luso: -0.469	1.752	-0.922	1.468	0.755	1.195	-3.552	-0.610	0.503	-0.073	0.395	0.377
puli: -1.193	-1.147	-0.075	-0.365	1.492	0.629	-0.754	-0.155	2.638	1.062	-3.208	-0.797
nemu: -0.469	1.752	-0.922	1.468	-3.605	1.195	-0.923	-0.610	0.503	-0.073	0.395	0.377
Rami: -2.505	-2.473	1.056	-1.363	1.055	0.004	-0.311	-2.422	-1.615	0.276	0.303	0.077
Vul: 0.781	1.171	1.051	1.380	1.116	5.399	8.550	-0.711	3.807	-1.615	3.422	-0.431
muni: 3.413	6.050	-1.089	-0.286	-1.277	-0.071	0.569	4.189	1.365	1.214	-0.566	6.193
vutud: 4.189	-0.566	6.050	0.569	-1.277	-1.089	1.365	4.188	1.214	-0.286	3.413	5.230
pigu: -0.469	1.752	-0.922	1.468	0.755	1.195	-3.552	5.261	0.503	-0.073	0.395	0.377
bima: 2.949	4.116	1.278	0.001	-0.694	1.704	2.350	0.506	-0.938	2.662	1.421	4.578
tenu: -1.641	1.748	1.492	-0.155	-0.075	-3.208	2.638	-0.754	1.062	0.629	-0.365	1.424
1.492	-0.155	-0.075	-3.208	2.638	-0.754	1.062	0.629	-0.365 | tenu
3.413	6.050	-1.089	-0.286	-1.277	-0.071	0.569	4.189	1.365	1.214	-0.566 | muni
-2.422	-1.615	0.276 | Rami
miss nemu: 1.752	0.503	-0.923	-0.469	1.195	0.377	1.468	-0.610	-3.605	0.395	-0.073 | -0.922
1.492	-0.155	-0.075	-3.208	2.638	-0.754 | tenu
miss Rami: 1.056	0.303	-2.473	-2.505	-1.363	-1.615	0.004	-2.422	0.276	-0.311	0.077 | 1.055
miss vutud: 1.214	-1.089	-1.277	-0.566	1.365	0.569	6.050	3.413	-0.286	5.230	4.188 | 4.189

zagap: -4.712	-3.101	-4.905	2.765
ninod: -4.712	-3.101	-2.076	2.765
dema: 9.148	-1.013	-6.003	3.701
Miki: 6.094	-1.356	-1.357	-4.845
miss dema: 3.701	-6.003	9.148 | -1.013
miss Miki: -4.845	6.094	-1.356 | -1.357

tezom: 0.557	0.469	-7.709	0.280
Ler: -0.049	-3.017	-0.050	-0.317
kos: -4.363	0.280	-0.326	-4.362
nefi: -4.363	0.280	0.469	-7.709
miss Ler: -0.050	-3.017	-0.317 | -0.049
-3.017	-0.050 | Ler
miss kos: -4.363	-4.362	-0.326 | 0.280
0.280	0.469	-7.709 | nefi

Rosib: -4.675	-4.240	2.060	3.889	4.802	-3.905	2.142	2.400	-4.508	-3.469	2.864	-2.208	2.799	2.223	-2.926	3.211	3.223	-3.373	3.307	2.631	-3.061	2.798	4.080	-3.208
rotuv: 3.383	-6.060	-0.333	-0.545	2.093	0.728	-2.852	-2.438	-0.330	-0.425	-1.587	1.941	0.361	-2.910	2.200	2.501	-1.920	0.248	-1.572	-2.743	1.370	-1.989	2.107	1.392
Kip: 0.728	-2.852	-2.438	-0.328	-0.425	-1.587	1.941	1.293	4.261	4.849	-2.337	-0.897	3.169	-1.717	0.785	-2.300	-1.958	2.123	0.489	-2.244	0.765	-3.744	-5.704	0.907
vug: 3.383	-0.333	-6.060	-2.506	-3.598	1.979	-4.827	0.993	0.709	2.814	-3.183	-0.499	1.377	-5.212	0.983	4.772	-2.455	-0.769	2.502	-5.406	-0.402	-6.760	-0.542	0.289
zev: -2.910	-3.969	5.488	3.775	-1.426	-3.962	6.314	7.399	-2.908	-1.147	4.810	-6.255	-3.550	6.339	-6.554	-1.012	5.936	-3.436	6.771	6.336	-5.504	4.662	-1.097	-5.729
miss Rosib: -3.905	-3.061	3.223	-3.373	-4.240	2.060	-4.508	4.080	2.864	2.223	-2.926	-3.469	3.211	3.889	-2.208	3.307	-4.675	2.631	2.799	4.802	2.142	2.400	-3.208 | 2.798
0.728	-2.852	-2.438	-0.330	-0.425	-1.587	1.941 | rotuv
3.383	-0.333	-6.060 | vug
4.261	4.849	-2.337	-0.897	3.169	-1.717	0.785	-2.300	-1.958	2.123 | Kip

leg: -5.090	0.895	4.210	-3.488
basu: 6.092	-7.904	-0.804	-4.167
guseg: -3.823	0.488	-1.633	1.500
res: 0.895	-5.090	-3.823	0.487
veran: -1.274	4.865	4.864	4.865
0.895	-5.090	-3.823 | res
-3.823	0.487 | res
miss leg: 0.895	-5.090	-3.488 | 4.210
0.895	-5.090 | res
0.488	-1.633	1.500 | guseg
miss veran: 4.865	4.865	-1.274 | 4.864
miss veran: 4.865	-1.274	4.865 | 4.864

